Here is a tiny trained network, its code and every weight. The questions are about switching its units off for an input and a class, where a switched-off unit gives its printed mean instead of its output.

import numpy as np


def w(rows, s, z=0):
    codes = np.array(rows[::2]) - 128.0
    scale = np.full(codes.shape[1], s)
    scale[-1] = z or s
    return codes * scale


def norm(h):
    return h / np.sqrt((h * h).mean(-1, keepdims=True) + 1e-5)


def f(y):
    return np.maximum(y, 0)


def log_softmax(a):
    a = a - a.max(-1, keepdims=True)
    return a - np.log(np.exp(a).sum(-1, keepdims=True))


def net(x, mask):
    res = np.array(x, float).reshape(1, 4) / 4 @ E
    u = 0
    for l in range(2):
        y = f(norm(res) @ A[l][:, :-1].T + A[l][:, -1])
        res = res + np.where(mask[u : u + 4], y, B[l][:, -1]) @ B[l][:, :-1]
        u += 4
    return log_softmax(norm(res)[-1] @ U[:, :-1].T + U[:, -1])


A, B = {}, {}
E = w([
[124,147,156,139,220],'x0',
[231,120,144,242,122],'x1',
[156,252,108,105,127],'x2',
[92,135,67,177,132],'x3',
],0.0031)
A[0] = w([
[72,135,40,188,164,80],'L0N1',
[146,130,248,88,126,37],'L0N2',
[96,153,166,153,255,2],'L0N3',
[91,99,134,115,136,153],'L0N4',
],0.0086,0.0053)
B[0] = w([
[160,145,254,63,50,242],'L0N1',
[136,164,198,104,32,205],'L0N2',
[175,80,54,61,87,230],'L0N3',
[123,93,127,182,147,253],'L0N4',
],0.0088,0.0025)
A[1] = w([
[131,109,75,107,69,2],'L1N1',
[169,119,139,141,110,159],'L1N2',
[136,249,93,99,127,38],'L1N3',
[59,130,133,77,138,93],'L1N4',
],0.011,0.0032)
B[1] = w([
[216,140,63,41,150,182],'L1N1',
[67,201,85,102,188,253],'L1N2',
[72,9,156,134,143,251],'L1N3',
[204,254,105,246,166,219],'L1N4',
],0.0072,0.0038)
U = w([
[132,232,104,224,200,110],'0',
[113,178,232,65,17,43],'1',
[45,21,141,128,166,252],'2',
[181,113,9,25,143,95],'3',
],0.011,0.002)

Each question gives the input, the list of numbers given to net, and the class t.
The units are the neurons (one row each of A and B). Each row of codes is followed by its name. A weight is (code - 128) times the scale printed after its matrix; where a second scale follows, it is the last column's (A, B and U).
mask holds one flag per neuron, layer by layer. A switched-off neuron (its flag False) gives its mean, the last column of its row in B, instead of its output. The means were averaged over made-up inputs and are rounded, as every weight is.
A unit's drop is (log p(t) with every unit on - log p(t) with that unit switched off) / (log p(t) with every unit on - log p(t) with every unit switched off).
The circuit of an input: a set's keep is (log p(t) with only the set's units on - log p(t) with every unit switched off) / (log p(t) with every unit on - log p(t) with every unit switched off). Starting from all 8 units, units are removed one at a time, each time the one whose removal leaves the highest keep (on an exact tie, the one counted first), for as long as the keep stays at least 0.8.
circuit, biggest first: the units of the circuit, biggest drop first
unit that matters most: the unit with the biggest drop
top k neurons: the k neurons with the biggest drops, biggest first
k most important neurons of layer l: the k neurons of layer l with the biggest drops, biggest first
input [0,0,1,0], class 2: unit that matters most	L0N3
input [-7,6,0,8], class 1: top 3 neurons	[L0N1; L0N3; L1N4]
input [-3,-5,-4,-2], class 0: circuit, biggest first	[L1N4; L0N3]
input [-5,8,-3,-4], class 0: 3 most important neurons of layer 1	[L1N3; L1N2; L1N1]
input [-6,3,-2,4], class 3: top 3 neurons	[L1N1; L1N4; L0N2]
input [1,-7,5,-6], class 0: top 2 neurons	[L1N4; L0N1]
input [-1,-8,-8,7], class 0: top 2 neurons	[L1N4; L1N3]
input [-6,4,-1,4], class 3: top 4 neurons	[L1N4; L1N1; L0N4; L0N2]
input [8,7,4,5], class 3: circuit, biggest first	[L0N3; L1N4]
input [-8,4,1,2], class 3: top 2 neurons	[L1N1; L1N4]
input [-8,4,6,-4], class 3: circuit, biggest first	[L0N1; L1N1]
input [-2,-7,6,0], class 0: top 2 neurons	[L1N4; L0N3]
input [8,6,8,-1], class 2: circuit, biggest first	[L1N3; L1N4]
input [-8,-1,3,1], class 3: unit that matters most	L1N1
input [-8,-8,-2,-6], class 0: top 3 neurons	[L1N4; L0N3; L0N1]
input [-5,-2,6,4], class 2: 2 most important neurons of layer 0	[L0N3; L0N2]
input [-5,1,-2,5], class 1: top 2 neurons	[L0N1; L0N3]
input [1,7,-4,-4], class 0: top 2 neurons	[L1N3; L1N2]
input [-8,6,-2,0], class 3: 2 most important neurons of layer 0	[L0N4; L0N1]
input [3,-8,-7,2], class 0: most important neuron of layer 1	[L1N4]
